[3 -19 4 6 -2 17 -1 -3 0 -29 -6 9 -7 7 5 -22 0 1 7 15 0 4 4 3 -3 -7 -27 0] => Z + H
[7 -10 2 5 -4 -19 9 -13 1 20 -17 0 3 -5 -2 -7 -5 -8 14 10 -4 -6 -12 10 1 -2 -20 -3] => Q + G
[-5 -9 -4 2 -1 6 1 15 -8 -20 -9 -1 -8 -1 8 0 3 5 0 -9 -2 5 10 10 -6 0 10 6] => Q + H
[5 -2 2 10 -5 -7 -1 -6 1 -10 -7 5 -5 -5 3 -17 -1 3 7 4 -9 -5 -21 8 3 -8 -29 5] => Q + Y
[1 -8 -1 6 0 -3 0 -12 2 1 -7 2 -3 1 10 -26 2 -5 14 19 -7 1 -2 20 4 -1 -40 -13] => Z + G
[5 -23 5 -3 4 -8 3 -8 8 2 -1 -3 4 -7 -5 -9 -1 -4 7 21 -2 -1 5 15 -2 0 -42 -6] => Q + G
[-4 8 12 3 -4 8 7 3 6 -9 8 16 2 -2 -5 5 5 6 6 4 -9 0 23 11 -18 2 -14 14] => Z + W
[4 19 2 5 -3 11 -8 -6 -3 -10 -2 1 -6 -5 5 -8 -1 8 9 9 -7 5 27 26 -3 1 -7 6] => A + T
[9 -2 2 10 0 2 2 -12 11 11 -1 -6 0 7 -3 -39 2 10 6 7 -5 -4 -1 23 0 4 -23 -9] => A + G
[6 -10 2 -1 -8 -1 -1 -11 10 11 -7 -9 -5 5 -3 -23 -4 -1 11 15 -1 4 -4 35 4 3 -25 -10] => A + G
[-8 1 -8 11 -3 -1 6 9 2 -25 -3 3 -3 2 12 15 6 -1 -3 -4 -8 8 20 -3 -9 -9 -16 13] => Z + H
[6 11 5 10 -8 -2 -1 -9 0 -7 -1 8 -4 -8 6 -41 7 1 6 -3 -7 4 -20 3 0 -8 -22 0] => A + Y
[0 -8 -2 3 -2 7 -1 -1 7 -14 -7 7 -4 0 7 -7 16 0 5 9 -12 10 -15 1 -1 -6 -25 -5] => Q + Y
[9 -15 1 6 2 -9 7 -7 11 12 -10 -4 0 2 -1 -17 -3 -4 12 29 -5 2 -16 14 1 -2 -47 -10] => Q + G
[5 -11 6 1 -4 -3 4 -7 8 11 -8 -2 0 3 0 -12 -3 0 4 21 -6 -5 -8 15 1 -2 -24 -11] => Z + G
[-4 11 1 8 -10 -3 2 4 19 -23 -14 2 -20 -4 8 8 0 12 1 -3 -1 11 35 22 -4 -5 -24 11] => Z + H
[-6 -24 2 6 -3 13 7 1 8 -17 -20 6 -3 3 -3 -6 7 3 1 0 -9 0 15 5 -1 0 -6 5] => Q + H
[6 -6 5 2 -5 -5 4 -10 5 11 -9 -2 -4 13 -4 -35 -5 0 13 5 6 -7 -25 4 0 -6 11 -13] => Z + G
[-9 -19 -1 3 -2 3 1 6 3 -21 -4 5 -4 1 0 -12 3 -9 3 11 -2 6 -4 -3 -2 -2 -26 -4] => Q + Y
[5 4 3 4 -1 3 2 -16 1 16 -4 -2 3 0 0 -24 -5 7 12 5 -6 0 -3 15 -1 3 -9 -4] => Z + G
[-4 -14 -2 1 -2 8 -6 3 5 -5 -10 0 -7 1 4 -22 0 0 3 3 11 11 4 17 4 1 3 -2] => Q + T
[-3 2 -3 3 0 -3 -28 5 -2 -15 -3 1 2 -6 8 17 2 2 -6 -5 -1 9 28 8 1 0 -6 10] => Z + H
[-9 -10 -3 1 -1 15 9 18 -1 4 -6 17 3 -11 1 11 7 -5 -2 -5 -16 6 -1 0 2 -5 9 -1] => Q + W
[0 0 1 16 -4 -7 9 -8 2 7 -9 -7 3 0 -3 -11 -3 2 6 18 -5 -6 -5 14 -2 3 -26 -2] => A + G
[5 3 -5 5 -1 -12 3 -19 2 13 -2 3 2 -2 -2 -19 -5 7 11 5 -3 2 -21 9 -1 1 -18 -6] => A + G
[1 -12 3 0 4 2 -2 2 -5 -7 -14 -8 -4 0 10 -6 0 4 2 -10 -2 10 22 9 -2 -1 17 3] => Z + H
[3 -9 0 1 -4 8 -2 2 5 -16 -10 5 -3 4 5 -10 1 -3 6 9 -5 4 -20 2 -1 -6 -28 -6] => Q + Y
[-1 -9 10 10 7 2 0 -6 5 13 -12 2 15 6 4 -45 -7 2 12 12 -4 -6 -16 26 -3 3 -11 -7] => Z + G
[6 -12 13 3 -1 -21 0 -7 12 4 -7 -3 0 9 -6 -26 -6 9 12 17 -5 -6 2 -3 2 2 -32 -3] => Z + G
[4 -10 1 8 -6 7 7 2 9 -34 9 3 -2 2 6 10 6 1 -2 13 -1 8 10 -7 -13 -5 -37 1] => Q + W
[13 -25 -3 1 -1 -14 4 -17 7 10 -11 5 0 5 -3 -17 -5 -4 17 25 2 -2 -23 5 0 0 -34 -66] => Q + G
[7 -13 7 2 -1 -10 1 -16 7 9 -3 0 0 -2 2 -22 -2 -5 15 21 -8 -4 -1 20 10 0 -41 -7] => Z + G

[-3 -4 21 8 -6 -6 -27 6 17 0 -7 23 -8 -3 10 -8 12 9 28 11 -23 3 -4 18 9 -9 14 -19] => rp + N
[-19 -13 12 13 -2 -4 -24 -8 28 10 -2 29 -29 12 -9 -21 19 20 39 6 -31 22 -2 11 0 -12 16 -16] => Hf + K
[-14 -14 19 1 8 -15 -33 17 30 -1 -14 31 -22 0 -7 -15 13 -2 30 26 -31 17 -5 21 9 -11 15 -14] => rp + M
[-16 -21 11 24 -3 -10 -20 -15 17 -5 -3 27 -19 8 -8 -11 19 21 21 -12 -34 17 13 17 1 -18 3 -13] => Hf + K
[-13 0 21 19 5 -25 -30 1 11 6 3 31 -17 7 12 -19 10 13 30 17 -6 5 -9 18 3 -4 18 -9] => Hf + N
[-16 -7 18 13 10 -23 -23 15 21 5 4 24 -17 -9 7 -20 -4 -8 15 22 -18 12 -2 25 6 -22 19 -21] => sr + M
[6 -15 10 4 -12 -1 -10 -33 14 -1 5 28 -17 22 -6 -5 16 22 3 -21 -12 16 15 4 -2 -5 0 -12] => dn + K
[-16 -19 21 4 8 -27 -30 20 26 -9 -14 22 -18 -4 8 -18 11 -13 22 25 -29 17 -7 23 10 -14 12 -15] => rp + M
[0 -1 24 7 -5 8 -14 16 29 19 -2 24 -14 -2 3 -4 13 -13 11 16 -31 14 0 3 7 -13 13 -7] => zp + L
[-8 -2 13 12 5 -14 -13 25 18 2 -3 14 -6 -1 5 -12 6 -9 17 25 -18 6 -2 13 1 -6 13 -4] => rp + M
[-3 -20 19 5 -12 -5 -35 0 31 10 -4 31 -25 -5 0 -7 23 6 18 2 -25 20 3 22 7 -22 16 -23] => rp + N
[-16 -1 13 3 3 -12 -22 -13 8 -4 -14 23 -23 5 8 -13 10 0 4 17 -14 7 -9 16 12 -9 7 -5] => sr + N
[-17 -16 11 10 8 -22 -22 7 19 -7 -9 24 -25 4 9 -21 8 -3 19 17 -28 17 -3 19 9 -9 7 -9] => sr + M
[-19 -21 14 21 2 -18 -22 -15 18 7 10 22 -24 10 -22 -20 18 9 9 3 -11 21 -2 19 -10 -18 13 -10] => Hf + K
[-4 -3 21 15 -21 9 -34 10 26 26 -3 21 -19 -9 0 -2 40 5 20 24 -34 26 -6 20 8 -16 25 -10] => rp + L
[-2 -8 15 9 -11 -5 -17 8 13 15 -6 23 -14 -9 3 -4 25 2 7 13 -17 15 6 24 9 -12 10 -11] => rp + N
[2 -8 14 14 -14 -3 -7 2 18 2 -3 18 -10 -9 -3 -7 21 2 17 -7 -19 14 12 19 3 -15 0 -25] => rp + N
[-3 -9 19 24 -13 -6 -21 14 34 4 -5 27 -10 -3 -14 -13 20 0 12 4 -42 20 13 11 5 -15 7 1] => zp + M
[-4 -31 2 -6 -1 -14 -22 -2 18 -20 -3 15 -23 8 -4 2 33 4 22 18 -21 26 0 15 2 -3 9 -15] => rp + K
